Below is a small trained network, with its code and all its weights. Each question gives an input and a class and asks what happens when units are switched off, that is, made to give their printed mean instead of their output.

import numpy as np


def w(rows, s, z=0):
    codes = np.array(rows[::2]) - 128.0
    scale = np.full(codes.shape[1], s)
    scale[-1] = z or s
    return codes * scale


def f(y):
    return np.maximum(y, 0)


def log_softmax(a):
    a = a - a.max(-1, keepdims=True)
    return a - np.log(np.exp(a).sum(-1, keepdims=True))


def net(x, mask):
    res = np.array(x, float).reshape(1, 4) / 4 @ E
    y = f(res @ A[0][:, :-1].T + A[0][:, -1])
    res = res + np.where(mask, y, B[0][:, -1]) @ B[0][:, :-1]
    return log_softmax(res[-1] @ U[:, :-1].T + U[:, -1])


A, B = {}, {}
E = w([
[212,250,241],'x0',
[254,22,178],'x1',
[230,189,10],'x2',
[131,127,129],'x3',
],0.0054)
A[0] = w([
[205,253,233,116],'n0',
[181,161,63,129],'n1',
[92,125,209,135],'n2',
[159,170,51,128],'n3',
[58,201,77,125],'n4',
[221,82,160,125],'n5',
[184,190,86,127],'n6',
[178,158,65,127],'n7',
[119,119,128,167],'n8',
[182,160,59,129],'n9',
[180,171,63,127],'n10',
[103,136,214,129],'n11',
[194,70,147,128],'n12',
[195,69,144,127],'n13',
[140,84,12,130],'n14',
[195,69,150,127],'n15',
[147,182,221,123],'n16',
[175,114,105,91],'n17',
[224,197,237,118],'n18',
[225,75,169,127],'n19',
[51,11,66,123],'n20',
[80,121,199,133],'n21',
[55,71,157,131],'n22',
[56,11,43,129],'n23',
[165,188,226,123],'n24',
[75,70,140,131],'n25',
[186,208,63,122],'n26',
[56,203,92,129],'n27',
[206,66,148,126],'n28',
[184,160,57,129],'n29',
[87,253,131,126],'n30',
[65,197,52,126],'n31',
[38,221,93,125],'n32',
[178,143,48,122],'n33',
[88,116,201,136],'n34',
[82,113,204,135],'n35',
[135,91,31,128],'n36',
[135,170,182,148],'n37',
[197,62,156,125],'n38',
[129,105,151,1],'n39',
[74,96,201,130],'n40',
[94,211,157,128],'n41',
[103,225,156,127],'n42',
[179,177,60,123],'n43',
[204,63,143,126],'n44',
[183,163,63,127],'n45',
[62,197,57,126],'n46',
[68,83,160,131],'n47',
],0.0068)
B[0] = w([
[235,185,3,251],'n0',
[90,190,222,187],'n1',
[115,214,225,187],'n2',
[131,191,196,188],'n3',
[48,36,88,204],'n4',
[73,50,89,205],'n5',
[147,202,207,186],'n6',
[105,174,212,183],'n7',
[153,141,97,181],'n8',
[88,181,213,190],'n9',
[101,196,214,188],'n10',
[157,228,210,184],'n11',
[49,45,108,192],'n12',
[54,43,100,192],'n13',
[217,225,130,215],'n14',
[54,51,114,193],'n15',
[220,201,93,201],'n16',
[51,104,191,143],'n17',
[156,80,17,238],'n18',
[56,38,80,213],'n19',
[242,220,76,240],'n20',
[113,210,219,185],'n21',
[187,214,184,194],'n22',
[255,191,28,253],'n23',
[227,209,77,211],'n24',
[198,205,167,182],'n25',
[144,208,212,197],'n26',
[29,31,97,204],'n27',
[43,42,102,199],'n28',
[84,180,213,191],'n29',
[73,29,49,208],'n30',
[79,39,65,208],'n31',
[44,24,98,217],'n32',
[122,192,214,186],'n33',
[100,197,207,186],'n34',
[99,187,213,189],'n35',
[213,221,123,200],'n36',
[171,145,82,190],'n37',
[55,41,117,197],'n38',
[122,179,111,128],'n39',
[114,203,220,191],'n40',
[103,40,42,186],'n41',
[124,41,37,191],'n42',
[115,196,219,187],'n43',
[44,39,93,199],'n44',
[104,178,220,187],'n45',
[60,38,73,208],'n46',
[158,202,191,184],'n47',
],0.0061,0.005)
U = w([
[238,202,16,243],'0',
[83,222,247,3],'1',
[15,3,74,14],'2',
],0.0072,0.0028)

Each question gives the input, the list of numbers given to net, and the class t.
The units are the neurons (one row each of A and B). Each row of codes is followed by its name. A weight is (code - 128) times the scale printed after its matrix; where a second scale follows, it is the last column's (A, B and U).
mask holds one flag per neuron, in row order. A switched-off neuron (its flag False) gives its mean, the last column of its row in B, instead of its output. The means were averaged over made-up inputs and are rounded, as every weight is.
A unit's drop is (log p(t) with every unit on - log p(t) with that unit switched off) / (log p(t) with every unit on - log p(t) with every unit switched off).
The circuit of an input: a set's keep is (log p(t) with only the set's units on - log p(t) with every unit switched off) / (log p(t) with every unit on - log p(t) with every unit switched off). Starting from the 12 units with the biggest drops (on a tie, the unit counted first), units are removed one at a time, each time the one whose removal leaves the highest keep (on an exact tie, the one counted first), for as long as the keep stays at least 0.8.
circuit, biggest first: the units of the circuit, biggest drop first
k most important neurons: the k neurons with the biggest drops, biggest first
drop when u is switched off: that unit's drop, to one decimal
input [-4,-4,-3,-5], class 0: 2 most important neurons	[n23 n20]
input [-6,-7,-7,-2], class 1: circuit, biggest first	[n22]
input [-6,-2,-5,-7], class 0: circuit, biggest first	[n23 n20]
input [-7,0,-6,-5], class 0: 2 most important neurons	[n23 n20]
input [-5,2,-4,0], class 0: circuit, biggest first	[n23 n20]
input [6,-8,8,4], class 1: 3 most important neurons	[n26 n6 n43]
input [2,1,3,2], class 1: 2 most important neurons	[n23 n20]
input [-8,-8,-1,5], class 0: 3 most important neurons	[n23 n20 n14]
input [8,8,-5,5], class 0: 3 most important neurons	[n0 n24 n16]
input [-4,-1,-5,5], class 1: 2 most important neurons	[n0 n18]
input [8,-8,-5,0], class 0: drop when n20 is switched off	-0.1
input [-2,6,3,5], class 2: drop when n10 is switched off	0.0
input [6,7,-1,-2], class 2: drop when n38 is switched off	0.1
input [-2,-7,7,8], class 1: most important neuron	[n26]
